(in the rows, 128 means zero)
Each row of numbers stands for one element and depends on some of the facts below. Use the named rows to name the rest.

Facts:
ξ: belongs to class; β: uses
stivim ξ:a β:beplo
kopim ξ:a β:meflan, keklir
plukun ξ:b β:zutil
kuze ξ:b β:klimas
trodolak ξ:a β:fleklek, klabu
bedul ξ:a β:peplosa
bukegal ξ:c
vubrom ξ:a
trusele ξ:c β:zofidok, trubi
grotok ξ:b β:pefan
ledris ξ:a β:zutil
giteles ξ:b β:plukun
stegum ξ:a β:flilel
flapor ξ:b β:pefan
segri ξ:d β:lodrezer
klabu ξ:d
gropa ξ:a β:peplosa, stivim
klimas ξ:d
gudrobi ξ:a β:velus, lukik, trubi
zutil ξ:a
dratu ξ:b β:trubi
bradra ξ:a β:zutil, klabu
lukik ξ:c
plaflum ξ:d β:vilidem, munus
vilidem ξ:b β:zutil
munus ξ:a β:fleklek
drotin ξ:a β:klafli
nedri ξ:c β:zutil, detruklil
klafli ξ:a β:plukun
pagruflam ξ:a β:vostir
meflan ξ:a β:lodrezer, trubi
brubritik ξ:b
paflus ξ:d β:zutil, klesteflam, beplo, stivim
stugan ξ:a β:stugu
badra ξ:a β:zutil, trubi
tregol ξ:b β:babur
feza ξ:b β:kopim
nesteskom ξ:b
losom ξ:c β:zutil
velus ξ:a β:vilidem
mudrustel ξ:a β:dribir
trubi ξ:b β:zutil
deton ξ:a β:zutil, flitir
sufligror ξ:b
fleklek ξ:a
zoklilon ξ:b β:meflan
rutak ξ:c β:lefu, drubram
plubiflum ξ:a β:luza, bestoflok
detruklil ξ:a β:zutil, sesti
peplosa ξ:c β:flafotrir
zufla ξ:d β:trubi, getran
tridragrik ξ:c β:klirin
doku ξ:d β:trusele
fleskos ξ:b β:sesti
tisis ξ:a β:klesteflam
skobru ξ:a β:bukegal, remebak
merak ξ:d β:zutil
tozumem ξ:c β:nedri
nakun ξ:a β:zutil
klaplos ξ:a β:fatrigre, ledris
flitir ξ:a β:rofikem
keklir ξ:d β:rofikem, remebak
grute ξ:a β:lukik
truklom ξ:d
flefir ξ:c β:klabu, klafli, vubrom
beduklek ξ:a β:trubi
tatem ξ:b β:klimas
luza ξ:a β:stugu
bisa ξ:a β:skobru
riflol ξ:b β:zofidok
vostir ξ:b β:fleklek
somana ξ:d β:sufligror, flebostel, rofikem
grorodru ξ:b β:zutil, drubram
fuvok ξ:a β:zutil
drubru ξ:d β:lodrezer
trogren ξ:c β:zutil
bredor ξ:a β:dratu, sesti
matan ξ:b β:rufu
drodas ξ:a β:flutru
lefu ξ:b β:vetri
klegron ξ:b β:pofaflas, rufu
kudram ξ:a β:fuvok
klesteflam ξ:b β:zufla
klusas ξ:a β:munus
remebak ξ:c
klebrum ξ:d β:bisa
fatrigre ξ:a β:klirin
skegufor ξ:b β:plukun, fatrigre, munus
botim ξ:a β:remebak
plovi ξ:a β:stivim
kaloklos ξ:d
babur ξ:a
viple ξ:b β:klestal
truke ξ:d β:stegum
stelon ξ:a β:zutil
suvus ξ:a β:remebak
mitro ξ:b β:klestal, rufu
pusto ξ:a β:buvo
grastile ξ:a β:pofaflas
bestoflok ξ:a
papegum ξ:b β:zutil, fleskos
buzuk ξ:d β:drubram
ropepe ξ:a β:grotok, giteles
grinis ξ:d β:klostasen, flutru
siklo ξ:d
logrur ξ:c β:vifam
dretrer ξ:c β:tatem
burun ξ:d β:truklom
pleza ξ:d β:fuvok
drubram ξ:c β:zutil
klodre ξ:c β:stugu
flilel ξ:a
beplo ξ:b β:klimas
tatal ξ:d β:fatrigre, trubi, flutru
klirin ξ:a β:zutil
viflok ξ:b β:tisis
rofikem ξ:b β:trubi
buvo ξ:b β:stugu
fuban ξ:c
pitum ξ:b β:merak
vifam ξ:b β:klirin
pubrus ξ:d β:stivim
budrege ξ:a β:kaloklos
skikin ξ:d β:kuze
klestal ξ:d β:zutil, fuvok
grikem ξ:b β:badra, rufu
pofaflas ξ:a β:fuban
giso ξ:a β:zutil
nonir ξ:d
sesti ξ:b
zona ξ:d β:dretrer
flebostel ξ:a
klostasen ξ:b
flafotrir ξ:d β:zutil
greval ξ:d β:bukegal
dramis ξ:b β:lodrezer
stugu ξ:b β:zutil, lukik
kivol ξ:c β:kaloklos, pubrus
guskur ξ:b β:zofidok
sodadrol ξ:d β:flutru, ledris
vetri ξ:b β:rofikem
burem ξ:b β:dratu, klostasen
rufu ξ:b
debin ξ:a β:bukegal, zofidok
goklar ξ:a β:zutil
dribir ξ:b β:zutil, nesteskom
getran ξ:a β:stugu
pefan ξ:b
flutru ξ:d
lodrezer ξ:a β:zutil
zofidok ξ:b
stotor ξ:b β:trubi, siklo
bogrodram ξ:c β:drubram, beplo
klumi ξ:a
grabi ξ:c
kestus ξ:b β:drubru
bregom ξ:d β:zofidok
fidro ξ:a β:tisis
bristo ξ:a β:zutil, buvo
fepi ξ:a β:bukegal, tregol, vostir

Known rows:
fuban: [192 128 136 139 141 180 140 106 128 132 125  94 116 125 158 165 117 107
  98 160 120 118  78 125 101 109 129  88 139 158 105 144 117 106]
viple: [133 138 126 136 142 125 105 117 131 137 149 103 124 138 159 112 124 126
 114 137 124 134 124  92 111 141 114 145 115 120 106 136 134 138]
vostir: [148 141 142 128 135 145 122 125 103 140  76  57 133 140 133 148 106 118
 139 158 125 129 215 138 106 153 126 181 126 145 106 140 137 130]
bisa: [180 155 124 147 121 139 146 119 151 140 110 178 157 150 104 118 127 107
 159 139 121 142 184 157 138 145 150 131 118 143 112 146 122 124]
pofaflas: [172 143 127 140 140 215 154 100 154 134 109 166 133 139 140 162 133 107
 125 133 133 121  90 108 100 118 130  88 142 145 120 139 125 135]
greval: [170 205 126 145 123 119 146 133 130 147 142 106 137 136 134 119 124 112
 168 161 125 121 169 177 139 150 106 140 133 147 119 153 119 110]
dramis: [126 138 128 138 141 116 108 117 125 137 150 105 126 136 153 110 118 124
 119 139 125 138 126  91 114 145 124 148 113 119 108 136 134 133]
buzuk: [137 159 125 137 140 107 122 137 127 147 136 128 121 112 151 101 137 122
 138 131 146 133  62 128 131 146 100 121 158 114 134 141 124 117]
drotin: [164 135 125 136 137 131 120 135 144 141  95 171 116 125 120 112 148 123
 143 103 130 136 118 111 112 149 125 128 124 125 127 128 124 138]
klesteflam: [118 118 129 143 134 139 112 119 117 153 155 103 120 126 139 125 114 121
 119 160 146 141 110 114 125 139 140 159 116 123 105 139 137 137]
lukik: [166  69 132 151 134 123 106 138 118 159 134 103  95 108 117 145 128 113
 101 166 146 141  40 156 133 131 152 142 140 140 111 140 119 116]
trodolak: [174 154 135 134 132 141 124 133 128 133  44 153 113 139 120 125 156 120
 155 105 157 129 191 132 113 153 117 142 118 139 123 125 124 134]
pitum: [130 135 127 136 137 116 104 121 123 139 150 103 124 132 152 108 123 126
 118 136 131 136 127  98 112 144 121 149 111 116 107 136 136 136]
kuze: [117 161 133 127 126 150 130  82 100 151 121  95 137  94 141 100 101 127
 139 160 121 128 149  86 140 131 150  94 117 127  98 139 144 129]
trogren: [174 113 130 143 136  93 103 134 124 140 133 120 100 121 147 105 141 125
 104 125 134 137  83 129 122 132 126 120 114 130 118 129 118 109]
viflok: [122 142 130 148 128 139 112 119 119 147 160 115 111 129 144 123 125 122
 125 151 158 132 138  96 130 142 126 147 102 124  98 136 137 136]
zoklilon: [131 141 128 142 133 121 118 120 126 138 164 119 132 141 154 109 115 123
 122 138 136 144 143 100 120 144 125 154 105 116 108 137 134 130]
dretrer: [163 146 136 135 122 131 130  98 100 149 107 103 115  80 133 106 116 125
 131 154 123 129 114 111 149 118 158  60 114 140 104 133 125 102]
klusas: [174 150 135 137 131 148 132 133 127 135  51 151 115 131 117 131 150 120
 158 115 153 127 197 136 114 154 121 138 119 143 125 129 125 133]
sesti: [128 104 133 133 141 141 128 128 124 154 149  88 140 131 139 134  84 120
 111 158 105 147  96 106 103 139 151 164 141 122 122 140 135 134]

Rows to name:
No name comes twice in this set of rows, the named rows included.
[164 167 126 139 122 118 105 145 132 128 165  83 133 104 114 145  84 121
 152 152  95 117 147  11  94 152 126 120 115 128  92 144 133 134]	flapor
[149 116 130 150 126 148 147 130 145 144 118 188 156 135 116 137 117 108
 135 126 148 155 109 118 129 140 161 129 146 122 127 139 123 122]	flebostel
[156 137 122 146 134 124 123 128 149 139 126 199 127 137 132 100 151 122
 133 104 149 148 113 112 129 144 132 124 118 117 126 129 123 130]	deton
[158 166 128 141 122 166 137 107 131 145 100 175 122 102 113 116 137 122
 158 128 145 131 141  91 137 134 144  76 112 129 113 132 129 129]	budrege
[124  91 133 132 143 134 129 128 124 158 160  85 141 136 141 127  88 119
 105 163 113 152 100 128 110 138 156 181 138 118 123 143 135 135]	trubi
[146 157 125 137 125 153 139  96 129 151  97 174 124  98 121  96 139 127
 155 122 140 133 124 103 145 133 151  68 115 126 116 129 132 133]	plovi
[169 207 123 145 128 128 147 138 140 158 179 103 111 127 136 110 127 120
 163 166 110 122 141 177 133 145 106 136 121 143 130 150 119 121]	bregom
[184 107 133 142 126 108 137 125 125 142 126 107 164 137 120 137  96 100
 117 170 106 151 129 178 139 130 170 136 144 149 105 151 115  92]	remebak
[138 130 129 127 129 165 147  92 127 160  80 148 133  93 109 104 119 123
 145 138 120 141  83 122 143 130 171  76 138 126 126 133 134 134]	stivim
[153 113 125 142 140 141 122 133 144 148 106 165 113 130 119 119 146 120
 132 116 143 141  81 128 123 145 136 133 135 121 131 131 125 141]	velus
[153 129 121 150 133 132 104 130 146 146 121 191 100 129 124 110 167 124
 135 107 163 138  95 118 127 144 126 125 113 120 121 129 126 141]	bristo

Now the same elements, written a new way:
Known rows:
fuvok: [111 118 116 136 129 139 146 136 131 127 128 136 140 128 122 116 150 129
 147 118 128 110 130 146 100 123 136 118 138 162 121 133 133 148 124 126]
flebostel: [104 107 107 142 136  91 184 114 128 120 109 105 131 148 136  93 154 132
 176 109 125  89 128 138  86 117 146 119 114 123 110 118 126 146 110 134]
budrege: [124  88 117 110 109 163 134 144 124 104 113 156 126 130  90 100 119 154
  82 128 140 160 102 196 127 128 138 120  35 129 118 148 117 117 121 146]
bisa: [ 99 130 136 135 110 120 174 136 115 134 121 133 115 125 128  79 160 114
 141  89 125 124 130 152  92 128 141 126 138 123 118 128 118 137  84 184]
debin: [ 97 136 139 131 105 140 146 137 113 136 129 147 121 119 119  97 160 117
 136  94 129 135 130 154  99 134 135 125 149 142 122 134 121 151  89 175]
drotin: [119 118 131 138 128 167 129 114 121 130 135 139 140 126 116 121 143 129
 134 109 131 127 133 151 119 128 128 115 155 178 116 141 142 158 118 131]
stugan: [108 145 117 129 101 147 126 138 127 132 127 155 141 118 121 136 148 135
 139 144 137 119 127 143  93 136 133 119 141 171 135 129 127 156 122 136]
bristo: [107 135 120 131 112 144 125 131 123 128 130 147 140 124 118 130 148 132
 141 132 135 119 127 144  93 133 133 118 141 165 129 131 128 158 115 133]
pagruflam: [107 120 143 136 120 167 140 139 121 140 138 150 127 117 113  95 152 121
 141  81 127 141 134 151 125 134 130 118 160 179 115 149 134 154 111 166]
fleklek: [124  97 123 148 139 153 179 144 141 139 126 130 134 127 130  83 143 129
 158  95 121 115 137 140 125 123 136 109 139 189 106 145 142 134 140 152]
tatem: [182 152 138 116 155  94 109 119 112 101 124 108 131 141 133 165 112 117
 108 131 107 142 129 102 147 129 131 103 126 165 150 138 128  77  59 137]
papegum: [146 153 144 110 126 131 106 112 120 127 129 129 131 133 129 143 120 129
 120 149 129 150 125 116 145 125 129 140 115 127 142 122 122 150 126 108]
klegron: [144 154 144 101 139 140 102 170 127 129 144 140 133 120 127 145 158  92
  71 149 118 138 130 135 121  99 131 158 116  95 157 118 103 122 141  80]
pefan: [211 159 138 145 143 170 185  48 116 138 109  94 131 127 167 144  90 116
  31 229 118 141 133 157 127  99 116 112 126 108 133  97 138  67 132 124]
bukegal: [143 103 132 136 148 120 139 147 151 150 138 120 114 126 151 137 124 127
 148  84 124 134 133 129 137 134 125 137 100  92 104 127 124  96 140 188]
klodre: [141 139 122 121 125 134  75 138 145 142 145 143 137 119 138 204 115 142
 138 139 142 134 125 128 120 144 119 139 104 109 127 119 123 122 142 145]
pubrus: [123  90 111 129 126 109 126 144 135 120 112 118 115 129 112 107  83 142
  89 137 129 136 118 113 179 132 121 128  94  90 122 141 128  75 158 120]
grinis: [107 114 123 136 126 106 101 123 125 132 128 115 122 129 119 122 103 131
 129 121 133 122 130  92 166 135 116 139 157  92 123 131 138 126 154 102]
nonir: [114 108 117 141 129 105 128 136 133 133 122 113 117 125 127 111 105 127
 117 130 126 117 131  94 164 132 118 132 148  96 123 132 135  97 159 116]
bregom: [ 98 130 136 133 105 106 119 140 116 141 126 128 105 115 122 100 113 117
 104 121 130 138 130 101 158 141 117 145 165  75 130 130 123 105 131 151]

Name these rows:
No name comes twice in this set of rows, the named rows included.
[155 142 140 117 135 132 132 123 130 131 125 124 129 134 136 125 115 131
 127 147 123 145 128 113 151 122 131 134 108 136 136 124 126 140 141 112]	vilidem
[153 134 155 121 135 147 143 135 131 143 130 129 118 126 135  98 117 122
 125 115 118 161 133 116 171 124 129 134 122 146 130 135 128 130 136 144]	vostir
[114 109 115 141 131 105 121 134 134 135 123 110 121 128 125 115 100 132
 128 132 128 115 131  90 169 132 118 133 147 101 124 133 139 106 167 109]	merak
[153 142 139 116 132 125 131 125 128 127 124 122 125 132 137 126 117 127
 122 148 123 146 127 119 146 121 132 133 106 128 140 122 122 130 132 117]	brubritik
[164 142 135 113 139 117 122 123 124 115 121 120 128 137 133 141 111 130
 112 146 120 147 123 117 149 124 132 125  98 137 144 128 124 115 115 120]	beplo
[103 131 123 119 138 150 120 201 128 127 152 156 143 110 113 132 203  79
  77 113 118 101 135 170  66  93 137 146 147 119 143 128 104 122 135  91]	grastile
[114 145 103 136 100 147 153 159 144 142 119 156 142 113 134 128 144 140
 145 168 135 109 129 133  95 136 135 113 129 188 138 125 126 139 147 145]	luza
[150 149 150 114 131 145 111 110 120 131 132 129 128 130 129 137 116 127
 115 146 127 156 128 119 151 124 126 135 121 134 139 127 127 148 128 113]	skegufor
[133 127 122 135 142  81  82 129 108 105 127 107 122 132 115 165  99 117
  96 114 117 125 130  85 163 144 113 108 174 127 139 146 136  59  78 133]	skikin
[145 131 128 121 144  82 163 106 127 124 108  94 122 154 149 108 122 130
 152 141 121 123 125 108 129 111 142 138  85  89 129 107 118 136 127 113]	sufligror
[107 119 115 126 144 147 142 205 138 129 146 148 142 114 120 122 198  84
  92 115 115  93 136 162  74  91 140 140 141 127 137 128 108 111 150  96]	pofaflas

Now the same elements, written a new way:
Known rows:
keklir: [129 130 139 153 115 114 158 111 132 152 136 105 122 182 138 165 146 114
 108 144  63 131 124 126 157 110 122 124 121 126 137 117 116 141 164 144
 122 176 148 157 155 125 135 138 145 112 113]
luza: [153 165 108  95 124 120  85 147 133 112 131 135 140  92 143 147 124 124
 104 127 136 105 126 140  71 185 133 132 126 116 125 138 114 133 130 131
 122 112 129 133 114 126 123 128  82 130 125]
stotor: [116 155 132 122 129 113 146 117 122 135  87 130 143 101 152  90 125 151
 127 125 125 138 124 115 185 115 122 119 110 124 115  90 124 131 126 129
 143 138 129 129  97 122 125 131 152 115 120]
drodas: [118 170 130 147 132 119 164 140 133  93 147 129 128 119 139 100  92 146
 127 148 145 133 127 129  78 138 137 142 131 141 134 152 138 136 119 132
 135 107 122  99  99 127 154 139 165 114 108]
flutru: [110  82 137 161 131 157 164 153 104 108 124 151  97 140 125 164 115 135
 105 167 102 140 121 124 129  71 129 196 142 150 134 145 120 134  98 122
 116 153 144 129 128 142 163 178 137 126 120]
grinis: [102 124 145 135 127 129 193 132 118 130 107 139 110 133 138 110 105 153
 107 161 124 151 126 128 104  82 130 128 135 139 135 144 123 142  97 152
 134 145 151 103 127 140 132 142 164  96  92]
ledris: [134 146 109 108 134 131 128 140 130 101 159 131 131  96 120 126 111 110
 128 133 132 118 132 131 120 139 125 186 125 124 136 155 118 128 142 115
 127 109 110  98 133 129 142 137 116 134 136]
brubritik: [123 106 142 161 128 132 130 126 118 123 100 125 125 134 137 114 141 152
 141 117 148 140 123 117 134  91 132  94 121 139 111 109 152 110 120 129
 127 135 134 163  93 126 132 127 128 129 132]
plukun: [119  89 119 125 132 148 124 133 115 125 119 132 130  87 130 109 138 129
 133 127 131 137 135 120 179  96 115 171 113 127 117 105 116 117 139  93
 127 135 111 128 119 129 124 135 111 138 155]
gropa: [138 179 135 140 125 126 116 125 142 131 149 127 140 118 103 116 112 130
 143 106 124 112 127 136 121 160 130 104 122 128 141 149 132 124 144 144
 133  88 119  83 154 124 116 111 121 124 104]
klesteflam: [122 122 139 136 125 137 102 137 113 127  76 145 136  93 139 133 128 152
 123 118 114 121 115 123 180 131 122 124 118 133 112  77 123 125 117 120
 128 122 134 145  93 125 133 152 113 138 123]
klirin: [139 139 107 110 132 140 121 141 132 102 168 136 137 101 119 135 116 105
 128 130 134 117 134 132 125 143 125 191 129 125 136 156 118 131 137 109
 124 109 108 104 137 127 141 138 109 140 146]
klodre: [113 101 125  73 136 114  86 124 130 155  96 132 134 115 129 123 130 140
 115 161 139 120 134 135 115 192 128  97 139 106 130 113  97 142  87 121
 132 122 138 155  92 135 106 112 126 136 121]
vilidem: [126  91 121 109 132 145 121 132 113 127 100 140 130  80 133 114 134 132
 128 117 129 137 130 122 186 106 116 148 114 127 115  98 116 125 137  97
 132 139 111 131 117 127 121 136 116 134 153]
grastile: [157 181 126 123 142  80 161 117 132  99 137 146 112 142 119 142 126 130
 140  91 172 130 106 143  47 143 143  90 147 144 130 180 162 130 127 156
 140 124 138 147 142 131 130 119 124 139 152]
pofaflas: [160 158 122 135 145  88 150 121 126  90 138 154 110 147 110 168 133 123
 139  90 164 130 104 141  56 145 143 112 152 147 130 179 164 128 124 148
 131 119 135 157 139 134 142 135 114 151 160]
skobru: [158 165 122 144 112 112 128 122 153 126 160  88 142 209 156 161 137  93
 139 110 117 123 132 127 104 149 139 113 135 127 128 120 156 131 166 148
 117 136 126 141 137 108 150 116 163 124 119]
sesti: [120  89 126 145 138 147 124 136 108 113 102 137 124 108 134 124 134 129
 132 133 126 133 125 114 198  95 119 172 121 135 115 106 122 114 112 107
 129 135 124 146 102 127 148 158 114 147 148]
grikem: [121 150 132 103 140  99 163 104 116 134  79 154 120 100 132  99 136 143
 135 101 156 142 115 128 178 111 124 106 120 129 113 109 138 133 117 133
 148 138 127 138 127 127 111 118 140 131 152]
lefu: [118 131 137 169 126 112 138 119 119 128 108 120 134 123 141 118 138 140
 132 133  95 135 120 116 199 118 121 127 106 130 118  88 125 125 147 112
 133 141 124 162  98 124 142 142 138 132 133]

Name these rows:
No name comes twice in this set of rows, the named rows included.
[125 154 111 139 128 115 138 130 142 122 184  98 138 122 131  87 124 125
 126 144 167 127 145 124  37 122 136 111 117 115 135 184 129 110 140 140
 131 109 128 117 124 125 127  97  96 116 125]	ropepe
[130  77 135 119 159  97 134 112 117 127 101 158 101 172  98 158 144 134
 143 132 157 141 108 139 105 152 139  99 164 142 129 154 146 133  74 126
 133 141 146 199 119 143 137 130 143 165 163]	fuban
[116 123 130 131 130 131 139 127 112 117  91 143 133 103 147 114 120 140
 128 139 117 135 121 115 201 113 120 167 119 131 113  89 119 128 120 111
 133 135 126 136  93 123 146 159 146 133 136]	dratu
[119 140 141 134 127 120 113 125 119 130  77 139 130 103 142 108 129 161
 126 115 124 126 117 123 162 132 125  89 119 129 112  80 129 125 119 132
 133 124 133 137  95 125 116 129 129 121 116]	viflok
[146 178 117  98 114 130 133 125 155 138 133 100 145 199 162 144 123  96
 146 104 164 122 137 129 116 136 142 120 151 120 123 117 161 133 123 165
 123 128 128  96 149 109 141 116 167 118 102]	debin
[113 149 153 124 115 140 133 116 125 168 109 137 119 120 100 132 121 149
 115 119 104 120 128 134 145 117 119 102 121 125 143 125 113 136 126 157
 134 129 143  82 182 138  88 120 117 104  90]	paflus
[118  97 123 133 134 145 120 131 114 123 109 133 135 100 124 120 140 127
 135 122 131 134 127 117 193  99 118 156 113 126 116 103 124 115 123 109
 130 131 117 145 118 130 129 138 107 141 155]	nesteskom
[113  81 136 131 139 124 112 121 128 144 121 126 117 174 117 123 138 137
 136 157 140 135 129 130  98 150 138  87 148 129 132 138 136 125  85 127
 127 131 141 171  99 134 132 117 147 141 123]	grabi
[133  44 127 127 123 151  94 127 138 146 122 109 127 242 135 184 155  89
 149 142 119 132 137 126 150 137 138 132 167 131 125 102 153 133  94 113
 104 151 134 182 115 121 161 134 179 155 133]	bukegal
[107 116 126  74 134 134 122 117 133 164  94 132 140 176 139 123 122 113
 135 167 140 123 138 127 177 155 132 143 156 108 127 104 129 143  65 135
 132 131 139 133 111 126 140 133 181 138 111]	trusele
[125 131 133  85 112 153 154 121 128 166  98 125 127 194 150 158 134 107
 119 125 147 129 134 125 150  80 136 138 157 122 125 114 144 134  87 176
 121 159 160 108 178 124 128 137 153 112  96]	bregom

